Below is a small trained network, with its code and all its weights. Each question gives an input and a class and asks what happens when units are switched off, that is, made to give their printed mean instead of their output.

import numpy as np


def w(rows, s, z=0):
    codes = np.array(rows[::2]) - 128.0
    scale = np.full(codes.shape[1], s)
    scale[-1] = z or s
    return codes * scale


def norm(h):
    return h / np.sqrt((h * h).mean(-1, keepdims=True) + 1e-5)


def f(y):
    return np.maximum(y, 0)


def log_softmax(a):
    a = a - a.max(-1, keepdims=True)
    return a - np.log(np.exp(a).sum(-1, keepdims=True))


def net(x, mask):
    res = np.array(x, float).reshape(1, 4) / 4 @ E
    u = 0
    for l in range(3):
        y = f(norm(res) @ A[l][:, :-1].T + A[l][:, -1])
        res = res + np.where(mask[u : u + 3], y, B[l][:, -1]) @ B[l][:, :-1]
        u += 3
    return log_softmax(norm(res)[-1] @ U[:, :-1].T + U[:, -1])


A, B = {}, {}
E = w([
[228,149,140,64,135,132,161,158,113,65],'x0',
[223,180,138,101,172,157,208,67,104,179],'x1',
[213,201,135,146,176,42,130,16,181,232],'x2',
[139,254,168,67,122,47,182,125,191,79],'x3',
],0.0079)
A[0] = w([
[106,155,169,80,39,178,123,139,180,72,42],'L0N0',
[156,68,170,100,187,186,119,200,40,57,11],'L0N1',
[45,123,126,206,50,108,118,116,78,254,254],'L0N2',
],0.0066,0.00099)
B[0] = w([
[27,244,163,138,30,111,126,54,127,106,207],'L0N0',
[203,179,183,244,88,158,181,196,93,138,254],'L0N1',
[149,152,173,190,162,102,160,113,232,155,251],'L0N2',
],0.011,0.0057)
A[1] = w([
[148,102,158,124,95,154,203,121,187,119,52],'L1N0',
[253,133,119,31,203,45,161,48,143,104,2],'L1N1',
[171,84,159,109,107,156,212,231,143,53,74],'L1N2',
],0.0054,0.00098)
B[1] = w([
[191,2,116,190,95,151,55,174,212,53,187],'L1N0',
[185,135,18,93,185,160,121,56,72,27,255],'L1N1',
[58,87,136,119,118,252,149,150,86,170,226],'L1N2',
],0.01,0.0043)
A[2] = w([
[227,122,97,56,176,178,120,85,106,160,221],'L2N0',
[166,64,131,145,77,204,190,180,79,86,12],'L2N1',
[190,181,75,123,254,141,134,55,83,121,248],'L2N2',
],0.007,0.0016)
B[2] = w([
[111,250,146,72,98,100,79,95,110,104,217],'L2N0',
[188,70,37,165,151,227,121,55,86,134,233],'L2N1',
[109,116,87,28,148,103,56,190,129,179,254],'L2N2',
],0.012,0.0073)
U = w([
[38,216,215,118,80,56,232,168,133,22,7],'0',
[202,122,115,255,96,242,169,169,18,111,240],'1',
[227,243,63,10,216,75,81,79,72,170,137],'2',
[99,95,153,245,223,65,110,78,204,192,164],'3',
],0.0069,0.0021)

Each question gives the input, the list of numbers given to net, and the class t.
The units are the neurons (one row each of A and B). Each row of codes is followed by its name. A weight is (code - 128) times the scale printed after its matrix; where a second scale follows, it is the last column's (A, B and U).
mask holds one flag per neuron, layer by layer. A switched-off neuron (its flag False) gives its mean, the last column of its row in B, instead of its output. The means were averaged over made-up inputs and are rounded, as every weight is.
A unit's drop is (log p(t) with every unit on - log p(t) with that unit switched off) / (log p(t) with every unit on - log p(t) with every unit switched off).
The circuit of an input: a set's keep is (log p(t) with only the set's units on - log p(t) with every unit switched off) / (log p(t) with every unit on - log p(t) with every unit switched off). Starting from all 9 units, units are removed one at a time, each time the one whose removal leaves the highest keep (on an exact tie, the one counted first), for as long as the keep stays at least 0.8.
units of the circuit, in order: the units of the circuit, biggest drop first
top k neurons: the k neurons with the biggest drops, biggest first
k most important neurons of layer l: the k neurons of layer l with the biggest drops, biggest first
drop when u is switched off: that unit's drop, to one decimal
input [-7,8,-6,6], class 0: top neuron => L2N1
input [-8,4,-2,6], class 3: units of the circuit, in order => L2N0, L0N2
input [2,4,-3,8], class 0: units of the circuit, in order => L0N0, L2N1
input [-8,-2,-6,-3], class 3: 2 most important neurons of layer 1 => L1N1, L1N2
input [-4,-3,-3,-2], class 3: 2 most important neurons of layer 0 => L0N2, L0N1
input [5,8,-5,5], class 1: 2 most important neurons of layer 1 => L1N2, L1N0
input [-8,5,-4,-6], class 3: 2 most important neurons of layer 0 => L0N2, L0N1
input [7,-6,-7,6], class 1: 2 most important neurons of layer 0 => L0N1, L0N2
input [5,-3,-2,5], class 0: top 2 neurons => L0N0, L2N1
input [-1,6,3,-8], class 2: drop when L2N0 is switched off => 0.1
input [-7,4,-3,3], class 3: drop when L0N2 is switched off => 0.1
input [8,-3,0,4], class 0: drop when L0N2 is switched off => -0.1
